Here is a tiny trained network, its code and every weight. The questions are about switching its units off for an input and a class, where a switched-off unit gives its printed mean instead of its output.

import numpy as np


def w(rows, s, z=0):
    codes = np.array(rows[::2]) - 128.0
    scale = np.full(codes.shape[1], s)
    scale[-1] = z or s
    return codes * scale


def norm(h):
    return h / np.sqrt((h * h).mean(-1, keepdims=True) + 1e-5)


def f(y):
    return y / 2 * (1 + np.tanh(0.7978845608 * (y + 0.044715 * y**3)))


def log_softmax(a):
    a = a - a.max(-1, keepdims=True)
    return a - np.log(np.exp(a).sum(-1, keepdims=True))


def net(x, mask):
    res = np.array(x, float).reshape(1, 7) / 4 @ E
    u = 0
    for l in range(4):
        y = f(norm(res) @ A[l][:, :-1].T + A[l][:, -1])
        res = res + np.where(mask[u : u + 3], y, B[l][:, -1]) @ B[l][:, :-1]
        u += 3
    return log_softmax(norm(res)[-1] @ U[:, :-1].T + U[:, -1])


A, B = {}, {}
E = w([
[178,104,167,58,137,34,131,47,122,117,163],'x0',
[196,135,32,198,94,107,232,66,246,178,133],'x1',
[240,46,196,217,124,94,94,238,139,153,194],'x2',
[104,103,41,43,160,159,77,150,161,178,224],'x3',
[179,63,163,45,143,196,155,134,163,173,25],'x4',
[128,128,129,129,124,128,130,127,130,129,128],'x5',
[201,50,77,158,222,218,200,115,81,2,178],'x6',
],0.0026)
A[0] = w([
[174,22,149,46,102,193,143,136,152,181,23,4],'0.n0',
[99,188,70,208,115,254,110,221,118,158,79,23],'0.n1',
[67,181,185,111,19,83,105,129,155,205,125,162],'0.n2',
],0.0036,0.0025)
B[0] = w([
[148,255,124,147,196,85,123,168,142,125,172,177],'0.n0',
[73,77,181,100,142,48,187,131,188,116,166,176],'0.n1',
[143,110,133,143,144,174,152,106,101,114,151,252],'0.n2',
],0.0092,0.0024)
A[1] = w([
[180,134,51,163,100,120,161,116,176,149,112,147],'1.n0',
[86,183,187,119,19,98,75,120,152,253,112,1],'1.n1',
[183,73,159,195,127,74,97,181,126,142,120,64],'1.n2',
],0.0044,0.00087)
B[1] = w([
[116,139,212,126,106,186,17,110,141,103,132,239],'1.n0',
[208,39,66,160,251,200,199,129,98,1,209,243],'1.n1',
[67,134,91,100,131,131,134,83,94,155,58,252],'1.n2',
],0.0057,0.0013)
A[2] = w([
[73,134,199,76,163,154,55,193,60,71,111,5],'2.n0',
[223,122,182,27,140,2,120,8,110,109,179,25],'2.n1',
[68,180,67,223,76,35,103,121,78,67,241,42],'2.n2',
],0.0038,0.003)
B[2] = w([
[182,154,164,139,41,86,52,72,253,92,215,242],'2.n0',
[9,100,139,180,147,136,190,219,203,135,140,236],'2.n1',
[204,198,169,55,214,151,152,189,181,190,61,254],'2.n2',
],0.0063,0.00099)
A[3] = w([
[131,93,24,55,127,138,87,169,152,198,207,5],'3.n0',
[222,33,130,188,104,70,84,236,108,209,134,56],'3.n1',
[191,137,44,192,64,152,162,82,254,169,110,2],'3.n2',
],0.0043,0.0017)
B[3] = w([
[178,134,226,247,68,91,184,122,79,118,3,248],'3.n0',
[52,183,24,45,115,151,133,54,135,131,117,251],'3.n1',
[114,117,186,57,111,83,22,184,79,84,193,217],'3.n2',
],0.0072,0.0015)
U = w([
[144,119,182,85,67,115,5,132,145,80,207,138],'0',
[182,224,127,94,232,123,133,186,152,172,116,138],'1',
[164,53,87,155,186,201,162,107,82,86,194,82],'2',
[40,151,38,73,82,136,121,60,113,154,64,249],'3',
[32,60,154,143,133,75,189,196,191,142,155,34],'4',
[170,122,184,195,47,110,150,125,86,135,20,111],'5',
],0.011,0.0012)

Each question gives the input, the list of numbers given to net, and the class t.
The units are the neurons (one row each of A and B). Each row of codes is followed by its name. A weight is (code - 128) times the scale printed after its matrix; where a second scale follows, it is the last column's (A, B and U).
mask holds one flag per neuron, layer by layer. A switched-off neuron (its flag False) gives its mean, the last column of its row in B, instead of its output. The means were averaged over made-up inputs and are rounded, as every weight is.
A unit's drop is (log p(t) with every unit on - log p(t) with that unit switched off) / (log p(t) with every unit on - log p(t) with every unit switched off).
The circuit of an input: a set's keep is (log p(t) with only the set's units on - log p(t) with every unit switched off) / (log p(t) with every unit on - log p(t) with every unit switched off). Starting from all 12 units, units are removed one at a time, each time the one whose removal leaves the highest keep (on an exact tie, the one counted first), for as long as the keep stays at least 0.8.
units of the circuit, in order: the units of the circuit, biggest drop first
most important unit: the unit with the biggest drop
k most important neurons: the k neurons with the biggest drops, biggest first
top k neurons in layer l: the k neurons of layer l with the biggest drops, biggest first
input [8,-5,6,0,0,1,6], class 4: top neuron in layer 0 -> (0.n2)
input [5,8,-4,8,1,-4,-2], class 0: 2 most important neurons -> (3.n2 1.n0)
input [-8,-3,-4,7,-6,1,6], class 4: 4 most important neurons -> (0.n1 0.n0 0.n2 1.n1)
input [-7,-5,0,-3,-8,7,8], class 1: 2 most important neurons -> (2.n2 0.n2)
input [5,-6,-6,-2,4,6,-3], class 0: 4 most important neurons -> (2.n0 0.n1 1.n2 3.n1)
input [-7,-1,8,6,-6,2,2], class 3: 2 most important neurons -> (3.n1 0.n0)
input [-4,6,3,-1,-3,5,-8], class 2: 2 most important neurons -> (1.n1 2.n0)
input [5,1,4,-2,0,-3,2], class 4: 2 most important neurons -> (2.n1 3.n0)
input [5,7,-8,8,8,7,7], class 1: units of the circuit, in order -> (0.n0 0.n2)
input [-2,6,-8,7,-8,7,6], class 1: 3 most important neurons -> (2.n2 1.n2 0.n2)
input [4,8,-6,6,8,5,3], class 0: 2 most important neurons -> (3.n2 2.n2)
input [2,-6,0,8,-2,-6,-5], class 5: 3 most important neurons -> (3.n0 1.n0 3.n2)
input [4,-4,6,-1,4,7,5], class 3: top 2 neurons in layer 1 -> (1.n0 1.n1)
input [2,-5,-3,4,2,-3,5], class 0: most important unit -> 2.n0
input [7,-4,-7,8,5,-3,-7], class 5: 4 most important neurons -> (3.n0 0.n1 3.n1 1.n2)
input [1,3,2,-7,-6,-3,6], class 5: 3 most important neurons -> (0.n0 1.n1 0.n2)
input [8,-2,3,4,1,-4,7], class 4: units of the circuit, in order -> (2.n1 0.n2)
input [4,5,-3,6,-7,-5,3], class 1: top 2 neurons in layer 2 -> (2.n2 2.n0)
input [6,-3,0,-4,0,1,-6], class 2: top 2 neurons in layer 0 -> (0.n1 0.n0)
input [-4,3,-3,8,1,-8,0], class 5: most important unit -> 3.n0
input [5,0,1,4,-5,7,-3], class 1: top 2 neurons in layer 0 -> (0.n1 0.n2)
input [8,-1,-7,2,8,-8,-3], class 1: top 2 neurons in layer 0 -> (0.n0 0.n1)
input [7,6,-2,0,6,7,-1], class 4: top 2 neurons in layer 2 -> (2.n1 2.n0)
